Each row has a class, written after it.
[-241   86 -171 -546 -102  339  418 -117   39 -602  -85  -88  -52 -263
   62  333 -628 -265   29  315 -474  243  -94    8   -2  -57   95  344
   83  176  101  -85   75   20 -422 -319] : (171)
[ -51  136  353 -143 -119 -189  114  -49  327 -271  690  189  416 -512
  308  195 -455  -58  -87  424   43  -91   64 -186  103 -192 -395  472
  293 -219  -30 -357   45  -91 -121 -505] : (179)
[-211 -140 -218   30  -29   99  -33  -10  -74 -170  -25 -141 -418   50
  -98  165  123  132 -128   48 -162  252 -106  157 -208   70  120 -120
  378    7 -201  132 -339 -272 -115  132] : (54)
[ -73  273  463  484 -121  -69   75   89 -145 -121  437   64  -79   35
  150 -321  -23  364 -195  175  535  102  233  -13   42 -123   69  172
  484 -119  379  165   12   36 -133 -178] : (82)
[ 244 -230  -10   -5  161 -352  361 -107 -153   -9  -51  110  256  121
 -213 -183   33  -80  -99   55 -225 -186 -130  171 -274  -37  198 -134
 -584  -28 -124 -109  113  114   73 -178] : (171)
[ 130 -119  417  291 -137 -196  693  107   58   11  398  135 -190    4
  101 -689  -54  241 -660  574  306 -247   53 -157 -298 -210  185  -74
  449 -302 -134  127 -350  -64 -378   -9] : (130)
[ -97   -5 -366 -406  231   29  112   55  188   46 -174  -79 -131  173
  -55 -234   12 -357  286 -255  265  -14  206   37  264  232 -189 -196
 -154  -18   11   38  -11  290  200   22] : (82)
[ -81  207 -285  110   51   57  -36  -10   21 -310  160 -252 -329 -809
 -314  242  -83    7  583  296  137  487  162   80  110  -63 -481  125
  843   10   72 -258 -352   -2 -144 -221] : (22)
[-199   20 -141 -210   81  314 -121 -165  162 -101 -326 -220 -334 -382
 -111   74 -114  -42   50  -83  274  183   31  178  233 -121 -183   -8
   90   24  209  264 -229  262 -227 -119] : (171)
[ -15    7  491  478  -22 -447  181  -82  -96 -496  691  251  162 -274
 -218  -34   68  285  267  681  653  -89  -51  -60 -161  -93 -244  158
  483 -123  123 -391   10  -34  -71 -315] : (82)
[-111   20  169 -245  264 -292  -57 -175  412 -341 -145  -92   29 -504
 -246    7   92 -294  376  756  236  -31   12  156  -59  -97 -382  -10
   49 -281 -388 -302  -49 -279 -246 -143] : (82)
[  97 -177  114 -203 -207  -24 -323   66 -203 -256 -514 -191 -161 -112
  -38 -343   65 -243  433  305   58   97  191  -73 -135   71 -168 -410
  134   30    4  198 -402   90 -228  273] : (14)
[-127 -119 -144  123  194   66   46  156 -123  134  352  296  -75  -38
  -74   -7   29  351 -251  111  194   31  180   49 -220  328   29 -192
  511  -88  -95   91 -223 -142  311  240] : (14)
[ 211   -9  -26  147  136 -279  150   10 -123   21   32   -2  161   54
 -146  -77  144   80 -120    7 -179  -77 -119   84 -135  -44  219    1
 -339 -122  -73 -166   62  -56   -7 -204] : (82)
[-379  -62 -711 -260  226  231  373   58 -188 -239    0 -183 -187 -167
 -403  342 -206 -194  618  253 -153  197  176  288  -49  222  -45   -9
 -145  369 -285 -289  336   92  350  -80] : (171)
[  56  191  114  169  -96 -251  100   -7 -122 -204  -40  210  -10  -10
   22 -130  -51 -377  133  180  463  -17  -47   59  167 -199 -193   47
   37  146  128 -234  150  205  -82  -78] : (54)
[ -26  -12 -543    8   21   88  -77   44  166    6  -84  -57 -330 -209
 -257  -31   58 -309  199 -119   35  231  -65  440  446   10  -19   53
  440   84  115   67  110    0  -57   22] : (3)
[ -29   73  -24 -127   25  -95   78 -141  305 -511   67   29 -229 -150
  -65  151  -61  135  -43 -327  217  318 -103  -47  184  -45 -541  173
  172  -17  163  200   17   54 -192 -162] : (3)
[ 228 -335   93  -91  100 -271  297   50   59  -82 -170   74  183   84
 -102 -340  -51  114 -215  109   37  -31  134  208 -370 -148  251 -163
 -404 -233  -29  150 -201   89 -119   10] : (171)
[ 229  -48  311  175 -176 -142  -23   78 -239 -424 -214  533  375  364
  166   11 -255 -248 -470   24  357  181  126   21  194 -161   47 -153
 -226   -7  147  195  189 -136   31 -178] : (130)
[  50  492 -267   98  160  -66 -583  -75  472  -63  158 -151 -325 -112
  -79  357  282 -270   30  212  238  242 -259   61  532 -170 -421  438
  413  -48 -165 -423  265 -422  165 -384] : (14)
[ 285  -21   93  638  -29  -11  -51  178 -338  -31  502  100 -247  407
  352 -197  251  516 -537 -500 -219  255 -473   80   86  156  432 -347
  184 -215  232   71 -178 -294   37  102] : (3)
[ -21  -84   33 -318  -26  115  349   71 -145   -7  243   26  111 -120
 -211 -277 -178  389  -12  305  106 -231  504 -316 -192   37   60   27
   47  -93   54  224 -194  225   32 -219] : (171)
[-255 -206 -184   91  -97  -48  -24  302 -279   62  582   -9 -289 -123
 -280 -303  -75   95  244  685  173  -40  238  -22  -12  223  201 -250
  186   59 -291   88 -165  201  -20   72] : (14)
[ 113  -68  299   49   28   68  336 -163   41 -218  210  -69 -156   29
   86 -387 -138  138 -397  -56 -131 -148  -51 -408   21  -86   97 -157
  277 -156  -34   50 -412 -470 -240   88] : (82)
[  -2   99   58  138   -1  -28  -35   -3  157  105  230 -114   18 -101
  -41 -201  -18   11 -115 -160  120  203  -66  251  407   36   39  174
  686   49  447  345  176   76 -264  111] : (171)
[-194 -541  -41  390 -167 -253   24   63   87  -47  186  159 -203 -355
 -410  193  -57 -100 -127  593  165  263  -16    0 -204  116 -110   75
  654   30 -155  205 -259  -56  -45  105] : (3)
[ 274 -310   -5 -180   64 -392   98  -85  675 -603 -478 -196 -217  -70
 -294 -188    9 -252  301  268   39  174 -250   82  -37 -306 -188  -21
   63 -130   83 -102   -9 -171 -167   -3] : (14)
[ 138  220   23    6  -92    2  -96   33  249 -459 -270   39 -352 -124
  161 -127  -67 -163   81 -299  297  215 -179  -22  363 -225 -403    3
   58  -51  300  -97   20   40 -178 -406] : (179)
[ 114 -236 -233    2  -15 -113  284    1    0 -205  316  130 -302 -226
  -13 -160 -272   75 -155   -6 -184  192   20  277 -145 -102    4 -224
  283 -252 -101  -32 -601  -55  -22 -125] : (130)
[-273  384  183 -161  137  212  462 -259   90 -393  -10 -245   27 -392
 -235  288 -466 -225   55  152 -159  191  150 -239  336 -107 -163  399
  305  259  249   57  353  -24 -135 -403] : (171)
[ -74   62 -513  -48  351  -26  193 -152   19  183   46  -57  -44  128
  -75  257  133  176  174 -500   85  371  125  113  192   27   -8   58
   79    1   24  179  127   32  292   79] : (3)
[ 326 -395   76   24  103 -390  253   34  -43    0 -158   88  223  -47
 -260 -263   24   99 -117  170  -19  -85    2  109 -278 -168  219  -77
 -355 -129  -28   98  -79   50  -72   75] : (171)
[-142  100  334  -58  -44 -125  345   29   10 -255  141  181  408   42
  145   74 -414    1  -81  163  299  113  145 -220   93  -59  -82  107
  219  158  189  218  324  187  -53  -23] : (22)
[ 293  378   21  160  319 -161    6  -16 -403  394  497   29  415  340
 -195 -219  375  152  207  -70 -371 -254 -275 -204  115  460  275 -355
  -81  120   10 -362  411 -123  169  270] : (54)
[  82 -159 -182   30 -180  -79  171   93 -143 -250   76  528  307   88
  130   50 -199 -104  -88   -5  337   20  -12 -237  154  -75  -98   53
   -6   76  229 -199  224 -106  123  -35] : (3)
[  57    8  335  158    5 -124 -113  185  239 -386  445  -96 -398 -383
 -126 -227   91  241 -105  699  300  254  257  175 -202 -136 -128  342
  491 -381 -172   66 -311 -263 -373 -390] : (179)
[ 305 -279   78   26   72 -355  251   55 -253 -220 -259  173  210   -2
 -166 -149  -10   32 -275   76 -120   -6 -106  111 -240 -199  251 -144
 -460  -55  -44  131   47  -22   -5 -129] : (3)
[ -49   14 -303 -204  193   69   39 -101  287 -182   -2  150 -124  146
 -214  207  -95   66 -134 -126   51  230  124  -81   92   94  -77  139
 -132  -91  -47   47    5 -192    0  -52] : (82)
[  -1 -121 -243  132  -81  281  126   79 -342   32   26  330  223  196
  -16  400   44  636 -899 -197  -30 -115 -184  203 -119 -100  556  116
  -27   55   35  136   76 -306  -33   97] : (171)
[ 376 -224   86  313  -94 -543   38  189 -141 -170  333  259  294  468
  -54 -177  168  207 -469  -34   -3   34 -174  432 -275 -146  438 -154
   95 -148 -120   10 -135 -186   11  -70] : (22)
[ 235   17 -249  171  -44  -66 -336  110  -18 -182 -183  -43 -358  103
 -201 -135  315 -251  248   83  309  374 -223  335  370   28   10  -15
  402   50  284  128  122  151  -74 -145] : (3)
[ 175 -125  239  -30  109   31  144 -119 -122 -153  541 -437  -75  327
 -231 -210  266  431 -326   67 -352 -192 -281 -722   47   85  392   34
   70   -5   34  129 -106 -392 -162  -89] : (14)
[ -16 -168 -465 -280 -132 -137  213   95  185 -225  252  370  321  -66
 -180  263 -238  122 -206  -90   26   20   69  -51  227 -107   -9  148
 -146  -84  -22  -60  148    9 -121 -409] : (179)
[  16  325  569  358 -193 -200  560  -93 -448 -126  215   -8  602  162
  375 -166  -32   72 -149  -29  165 -209  -38  -20   54 -221  229    3
   68   93  381  -39  363  307 -254 -177] : (54)
[-104 -144 -116   12 -140  103  -56  163  112  -74 -212   15 -238 -129
 -245   32  -20  -92  279  265  301   63  260  239  146  115 -192  -15
  204  158  -16  185  199  215   60  282] : (179)
[  16  138 -134  199  112  -54 -161   77  204 -166  -47  233 -137  -70
   20   55 -124 -218 -131  -32  456  423  -89  497  114 -172 -154  335
  260   62  178    6  234  -87 -101 -174] : (130)
[ 121  140 -428   -7   77 -146 -220  -64   66 -119  -77   -2 -431 -215
 -329   59   53 -261 -179 -421  129  242 -436  118  639 -220  -22  220
  341   99  334   -4 -156  -43 -266 -210] : (82)
[ -62  635 -462 -557  205  397   -4 -146  511 -328   12 -145 -280 -298
  229  440 -455 -328  -16  172 -429  237 -620  310  409 -168 -185  381
  308   82  -93 -384  395  -48  -90 -832] : (130)
[  67   26  -62   26  108 -113   79   38  -16 -327  121   37 -223  125
  -30 -125   82 -230 -404 -133  401  223 -178  152  362  -92   -7   27
  264    0  259   76  -65  -15 -133 -125] : (54)
[-310  -88   37  150  -38  -23   52  -40 -186  154  279 -183   24 -441
  -29 -133   44   55  101   16  487 -147  300  134  291 -310  -35  180
  517    0   79  189 -148  -39  -28  -82] : (171)
[-192  291 -246   21  271  122   11  -16  237   -8  516 -380 -456 -236
 -431  -87  131  190  208   92 -122  219  -20 -409  363  -41  276  -51
  267 -206  -97 -268 -371 -554 -350  -56] : (3)
[ 213 -182 -268  -27  175 -225  434  -66 -168    7 -145  147  209  -18
 -171 -106  -31   65 -214  -90 -368 -102 -138  121 -363 -187  281  -17
 -451  -15   18 -208  117 -125   77 -152] : (54)
[  23  111 -271   83    2  108 -180   23  245   51   67   -5 -117   64
  -88   48  -51 -199  125 -131  -98  185 -225  412  378   53   97  126
  139   96  171  -12  362  -21 -100   30] : (130)
[ -72  659  112  155   13  124 -300 -151  333  293  288 -164 -118 -361
   89   -9   15 -219  450  493 -136  -31 -223 -324  186  -39 -148  276
  288 -107  188 -721  165 -181  -59 -290] : (3)
[ 146 -328 -209  -51    7 -107  322   28 -267   23 -292  272 -141  -11
  -94  171 -199   97 -331 -253 -175  -27   18   19 -214   26  -90 -366
 -235   52 -221  150 -342  113  409  344] : (130)
[ -55  419   -6 -374  -26  425 -229 -174  456 -329 -429    0 -231   98
  285  153 -226 -356  327 -394  -42  175 -146   35  411    6 -197   43
   -2   -4  270  -60   35   66 -304  -91] : (22)
[-117  130  141  146  -38 -225  325  -12 -339  -16  -22  260  315   50
  290 -104 -109  -73  -97  -18   65   -2   -6  307   -2  -78  156 -174
  -50   11   63  133  286  222 -119  -77] : (54)
[  29  203 -466   51   40 -213 -202   11   -3  -74 -284   38   -9  -90
 -418  174   78  -86  369  -94   64  284   44  318  215    5 -199  -47
  -79  157  -28  -46  314  103    7  -84] : (82)
[  88 -322 -239  -90  219 -182 -434  152 -247  -16 -352 -116  -67  310
 -330  -64  369 -381   15   81  363  125  112  378  387  205   13 -401
 -227   79 -213  413  175   85  471   39] : (82)
[ 213 -251  404  294  -62  -18  144  205 -397 -239  189  103 -418  132
   61 -305   30  387 -718    3  407   76   65 -176  -32 -154  349 -221
   25 -196   64  444 -697   16 -154  203] : (3)
[ 112   15  220 -155 -100 -134 -263   -5  176 -505 -287  -86   74  281
   67 -192  124 -275 -155  115   80  192  -93  268  331 -196  102 -130
   26 -191  173  305  239 -188 -188 -520] : (22)
[ 154 -646 -202  279  -90 -228  349  131 -384 -331 -121  275 -528  131
 -367  -98   53  483 -362  328  -65  285  -80  -52 -508  153  204 -432
  522  -60   17  296 -465 -231  315  340] : (82)
[ 215 -183    7 -223  -78  -57 -159   49   29   67  140   24  155  341
 -105 -237  170  121    7 -425   47  -26  267 -352  430   77  195   -9
  -63 -201  453  333  -66  -12   19  -20] : (179)
[  42 -281  326    2  143 -237  143  122 -178   -4    1  141  653  -70
  212   72  -41  111 -158 -152  445   99  378  324  -98   14  -48 -100
  274 -165   37  445 -161  126   99  275] : (130)
[  81  332  105  -97  -28  279 -559 -187  -16 -140 -287 -453 -584   37
  146 -186  314 -251  231 -294   64    2 -377 -323  579 -159  -40 -487
  116  -48   26 -194 -601 -368 -261  249] : (3)
[ 137  -68 -192   38   76   63 -179   -1  421  -98   79 -117 -315  107
   26  -74  -51   94 -249 -472  -27  402 -319  -84  598  -23  -24  -47
  386 -102  541  327   55  -86   32  -66] : (54)
[ 113  535  382  -44  219 -233   29 -401  265 -327 -517  174  351 -241
   90  166 -193   16  274  145  464  153 -309 -146 -132 -396 -513 -241
  136   19   -2 -220   57   70 -226 -384] : (130)
[ -52 -131 -503 -215   87   32   51  -63  392 -181    0   36 -205  251
  -52   62   46  -59 -166 -318   -9  252 -197   40  360   71   43  -44
   61 -120  154  100   60 -104 -116  -57] : (14)
[-309  134 -162 -149  -51  250  -35 -327   -4  -74  310 -720 -445 -188
 -344 -166  286  -63  692  310  -58 -177   18 -598  215  114 -347 -249
 -160   64 -115 -466 -205  -82 -114 -161] : (171)
